Below are the code and all the weights of a small trained network. Each question names an input and a class and asks about switching units off, where a switched-off unit gives its printed mean instead of its output.

import numpy as np


def w(rows, s, z=0):
    codes = np.array(rows[::2]) - 128.0
    scale = np.full(codes.shape[1], s)
    scale[-1] = z or s
    return codes * scale


def norm(h):
    return h / np.sqrt((h * h).mean(-1, keepdims=True) + 1e-5)


def f(y):
    return y / 2 * (1 + np.tanh(0.7978845608 * (y + 0.044715 * y**3)))


def log_softmax(a):
    a = a - a.max(-1, keepdims=True)
    return a - np.log(np.exp(a).sum(-1, keepdims=True))


def net(x, mask):
    res = np.array(x, float).reshape(1, 5) / 4 @ E
    u = 0
    for l in range(2):
        y = f(norm(res) @ A[l][:, :-1].T + A[l][:, -1])
        res = res + np.where(mask[u : u + 4], y, B[l][:, -1]) @ B[l][:, :-1]
        u += 4
    return log_softmax(norm(res)[-1] @ U[:, :-1].T + U[:, -1])


A, B = {}, {}
E = w([
[20,127,49,42,145,134],'x0',
[111,101,110,162,190,2],'x1',
[159,145,94,175,134,161],'x2',
[92,160,41,80,93,125],'x3',
[89,148,135,189,100,125],'x4',
],0.0069)
A[0] = w([
[142,210,40,180,15,47,2],'0.n0',
[54,7,70,138,213,4,54],'0.n1',
[138,135,196,73,193,113,206],'0.n2',
[79,29,248,171,69,243,54],'0.n3',
],0.0045,0.0025)
B[0] = w([
[111,128,191,130,37,84,148],'0.n0',
[39,81,173,168,191,179,255],'0.n1',
[65,117,148,99,146,80,196],'0.n2',
[125,230,247,112,159,87,182],'0.n3',
],0.011,0.0029)
A[1] = w([
[197,2,179,35,107,77,17],'1.n0',
[134,205,98,220,71,69,125],'1.n1',
[122,82,159,111,183,94,72],'1.n2',
[201,146,138,157,105,141,2],'1.n3',
],0.0095,0.0024)
B[1] = w([
[240,209,84,124,150,95,191],'1.n0',
[114,37,84,121,51,143,253],'1.n1',
[154,134,4,170,173,100,242],'1.n2',
[145,9,149,255,191,132,180],'1.n3',
],0.0095,0.0031)
U = w([
[195,216,103,112,188,54,134],'0',
[174,100,174,218,152,181,100],'1',
[82,200,73,24,91,196,198],'2',
[110,248,234,102,143,142,133],'3',
[87,89,97,155,42,131,128],'4',
[14,110,104,145,247,97,188],'5',
[116,164,103,157,157,106,4],'6',
],0.016,0.0045)

Each question gives the input, the list of numbers given to net, and the class t.
The units are the neurons (one row each of A and B). Each row of codes is followed by its name. A weight is (code - 128) times the scale printed after its matrix; where a second scale follows, it is the last column's (A, B and U).
mask holds one flag per neuron, layer by layer. A switched-off neuron (its flag False) gives its mean, the last column of its row in B, instead of its output. The means were averaged over made-up inputs and are rounded, as every weight is.
A unit's drop is (log p(t) with every unit on - log p(t) with that unit switched off) / (log p(t) with every unit on - log p(t) with every unit switched off).
The circuit of an input: a set's keep is (log p(t) with only the set's units on - log p(t) with every unit switched off) / (log p(t) with every unit on - log p(t) with every unit switched off). Starting from all 8 units, units are removed one at a time, each time the one whose removal leaves the highest keep (on an exact tie, the one counted first), for as long as the keep stays at least 0.8.
circuit, biggest first: the units of the circuit, biggest drop first
top k neurons: the k neurons with the biggest drops, biggest first
k most important neurons of layer l: the k neurons of layer l with the biggest drops, biggest first
drop when u is switched off: that unit's drop, to one decimal
input [8,-5,-4,-6,5], class 3: 2 most important neurons of layer 1 => (1.n1; 1.n2)
input [-2,-1,3,4,-2], class 4: top 2 neurons => (1.n1; 0.n0)
input [3,-1,6,0,3], class 4: circuit, biggest first => (0.n1; 1.n1)
input [-8,1,1,7,-1], class 4: most important neuron of layer 1 => (1.n1)
input [-5,-6,-3,-1,-6], class 3: top 4 neurons => (0.n3; 1.n2; 1.n1; 0.n2)
input [-6,7,5,-2,7], class 4: circuit, biggest first => (1.n1; 0.n1)
input [-7,3,3,7,-2], class 4: top 2 neurons => (1.n1; 0.n0)
input [-4,-4,-3,2,-3], class 3: top 2 neurons => (0.n3; 1.n2)
input [-2,-6,-7,4,8], class 3: top 2 neurons => (0.n3; 1.n2)
input [8,-2,7,-7,-1], class 2: 2 most important neurons of layer 0 => (0.n1; 0.n2)
input [-8,0,-2,-4,-7], class 0: top 2 neurons => (1.n0; 0.n2)
input [6,-3,-4,-7,2], class 3: 2 most important neurons of layer 0 => (0.n3; 0.n1)
input [-2,6,2,3,6], class 4: 2 most important neurons of layer 0 => (0.n0; 0.n2)
input [1,0,2,5,5], class 4: circuit, biggest first => (0.n0)
input [-2,2,1,-1,-6], class 0: drop when 1.n0 is switched off => 0.3
input [-5,-3,-6,-1,5], class 3: drop when 0.n3 is switched off => 1.6
input [5,-2,-8,-6,-7], class 0: drop when 1.n0 is switched off => 0.7
input [-2,-5,-3,-2,7], class 3: drop when 0.n3 is switched off => 1.4
